Below are the code and all the weights of a small trained network. Each question names an input and a class and asks about switching units off, where a switched-off unit gives its printed mean instead of its output.

import numpy as np


def w(rows, s, z=0):
    codes = np.array(rows[::2]) - 128.0
    scale = np.full(codes.shape[1], s)
    scale[-1] = z or s
    return codes * scale


def f(y):
    return np.maximum(y, 0)


def log_softmax(a):
    a = a - a.max(-1, keepdims=True)
    return a - np.log(np.exp(a).sum(-1, keepdims=True))


def net(x, mask):
    res = np.array(x, float).reshape(1, 8) / 4 @ E
    y = f(res @ A[0][:, :-1].T + A[0][:, -1])
    res = res + np.where(mask, y, B[0][:, -1]) @ B[0][:, :-1]
    return log_softmax(res[-1] @ U[:, :-1].T + U[:, -1])


A, B = {}, {}
E = w([
[172,190,200,118,209,79,182,228,172,96],'x0',
[135,124,107,133,120,138,141,144,129,122],'x1',
[129,131,155,128,127,120,121,108,143,134],'x2',
[127,130,135,126,127,128,127,123,132,127],'x3',
[255,124,109,46,131,128,54,106,98,140],'x4',
[122,119,128,131,146,114,115,121,125,131],'x5',
[140,117,115,140,125,124,135,128,146,123],'x6',
[97,214,40,50,123,56,197,85,172,184],'x7',
],0.0093)
A[0] = w([
[174,163,166,158,164,80,155,182,135,105,96],'N0',
[35,136,152,203,112,149,158,143,134,131,152],'N1',
[89,81,64,130,68,165,87,65,116,161,87],'N2',
[150,91,172,202,128,155,82,179,103,102,52],'N3',
[228,120,114,82,102,108,77,114,92,138,151],'N4',
[254,125,123,81,130,171,77,126,112,145,139],'N5',
[116,99,89,153,68,161,95,52,90,113,99],'N6',
[206,115,135,83,139,156,107,104,98,120,129],'N7',
[141,117,122,134,123,139,151,120,109,137,68],'N8',
[138,70,199,189,147,193,103,152,92,83,59],'N9',
[2,115,155,193,113,137,158,140,154,125,149],'N10',
[104,90,83,164,89,165,100,66,91,172,84],'N11',
[166,72,191,221,115,190,77,164,83,110,87],'N12',
[70,177,54,50,115,28,187,96,165,197,1],'N13',
[182,143,172,100,206,95,173,242,185,136,113],'N14',
[162,141,161,113,106,128,99,93,132,125,201],'N15',
[94,68,94,134,61,170,117,63,103,175,101],'N16',
[130,58,199,170,146,181,100,142,97,65,75],'N17',
[69,129,135,158,124,149,148,146,146,102,133],'N18',
[178,156,179,123,163,98,162,200,128,103,116],'N19',
[41,129,151,205,126,134,167,122,125,116,152],'N20',
],0.0081,0.0026)
B[0] = w([
[73,159,233,199,167,190,99,130,114,88,188],'N0',
[148,80,95,55,151,78,104,213,212,149,195],'N1',
[66,168,188,202,192,183,106,115,108,81,210],'N2',
[163,162,95,131,74,153,183,60,111,176,191],'N3',
[135,36,76,45,163,48,105,204,193,131,210],'N4',
[102,32,60,46,181,81,99,220,206,156,217],'N5',
[56,145,173,189,154,215,100,132,122,60,199],'N6',
[135,59,85,34,161,20,87,163,175,106,188],'N7',
[147,137,136,138,143,139,141,132,161,122,131],'N8',
[165,172,76,133,46,78,201,73,63,150,205],'N9',
[137,33,45,32,153,57,61,224,175,131,208],'N10',
[78,168,184,204,160,185,106,156,111,82,197],'N11',
[181,195,74,123,87,122,207,74,83,188,220],'N12',
[216,209,48,136,40,115,229,50,38,198,253],'N13',
[64,150,187,206,180,209,71,90,90,39,226],'N14',
[159,101,113,97,153,101,123,155,174,121,166],'N15',
[45,138,202,207,225,227,84,105,124,71,206],'N16',
[186,161,91,105,80,109,216,60,56,146,203],'N17',
[140,77,97,92,123,107,86,164,174,161,168],'N18',
[65,151,216,184,164,203,93,141,137,59,196],'N19',
[139,28,101,2,163,48,44,206,170,167,194],'N20',
],0.0061,0.012)
U = w([
[130,6,88,51,142,70,74,237,200,140,255],'0',
[55,160,250,254,159,197,90,105,112,29,84],'1',
[194,202,71,143,48,112,250,7,69,204,44],'2',
],0.0087,0.00078)

Each question gives the input, the list of numbers given to net, and the class t.
The units are the neurons (one row each of A and B). Each row of codes is followed by its name. A weight is (code - 128) times the scale printed after its matrix; where a second scale follows, it is the last column's (A, B and U).
mask holds one flag per neuron, in row order. A switched-off neuron (its flag False) gives its mean, the last column of its row in B, instead of its output. The means were averaged over made-up inputs and are rounded, as every weight is.
A unit's drop is (log p(t) with every unit on - log p(t) with that unit switched off) / (log p(t) with every unit on - log p(t) with every unit switched off).
The circuit of an input: a set's keep is (log p(t) with only the set's units on - log p(t) with every unit switched off) / (log p(t) with every unit on - log p(t) with every unit switched off). Starting from the 12 units with the biggest drops (on a tie, the unit counted first), units are removed one at a time, each time the one whose removal leaves the highest keep (on an exact tie, the one counted first), for as long as the keep stays at least 0.8.
circuit, biggest first: the units of the circuit, biggest drop first
top k neurons: the k neurons with the biggest drops, biggest first
drop when u is switched off: that unit's drop, to one decimal
input [2,4,6,0,5,0,8,-8], class 2: top neuron => (N12)
input [-2,6,-6,-7,-4,-3,3,-4], class 0: top 3 neurons => (N13; N10; N20)
input [0,-3,0,-6,-7,-1,3,-7], class 0: top 2 neurons => (N10; N20)
input [-8,3,-4,2,-2,8,1,8], class 1: top 3 neurons => (N16; N2; N11)
input [-8,-3,-8,1,6,5,-8,-8], class 1: top 4 neurons => (N16; N6; N11; N2)
input [5,-5,-7,-1,-5,5,-8,6], class 2: top 2 neurons => (N13; N5)
input [8,-6,-5,-8,6,-3,3,-5], class 1: top 3 neurons => (N14; N19; N0)
input [-6,8,0,-6,-8,2,8,-7], class 0: top 4 neurons => (N10; N20; N1; N13)
input [7,1,-3,-1,6,3,5,-7], class 1: top 3 neurons => (N14; N19; N13)
input [-6,0,6,8,-7,-3,-3,7], class 0: top 2 neurons => (N10; N20)
input [2,-5,4,1,2,-3,-1,3], class 2: top 2 neurons => (N10; N20)
input [0,-6,-2,-1,-7,-4,-4,-6], class 0: top 4 neurons => (N10; N20; N1; N13)
input [6,-7,1,5,-3,-2,-1,6], class 1: drop when N0 is switched off => 0.4
input [4,5,-6,0,4,-4,2,6], class 2: circuit, biggest first => (N13)
input [3,0,-8,-8,-4,3,5,-5], class 2: drop when N12 is switched off => 0.3
input [-2,-8,-7,-2,-5,-2,5,-5], class 0: drop when N1 is switched off => 0.8
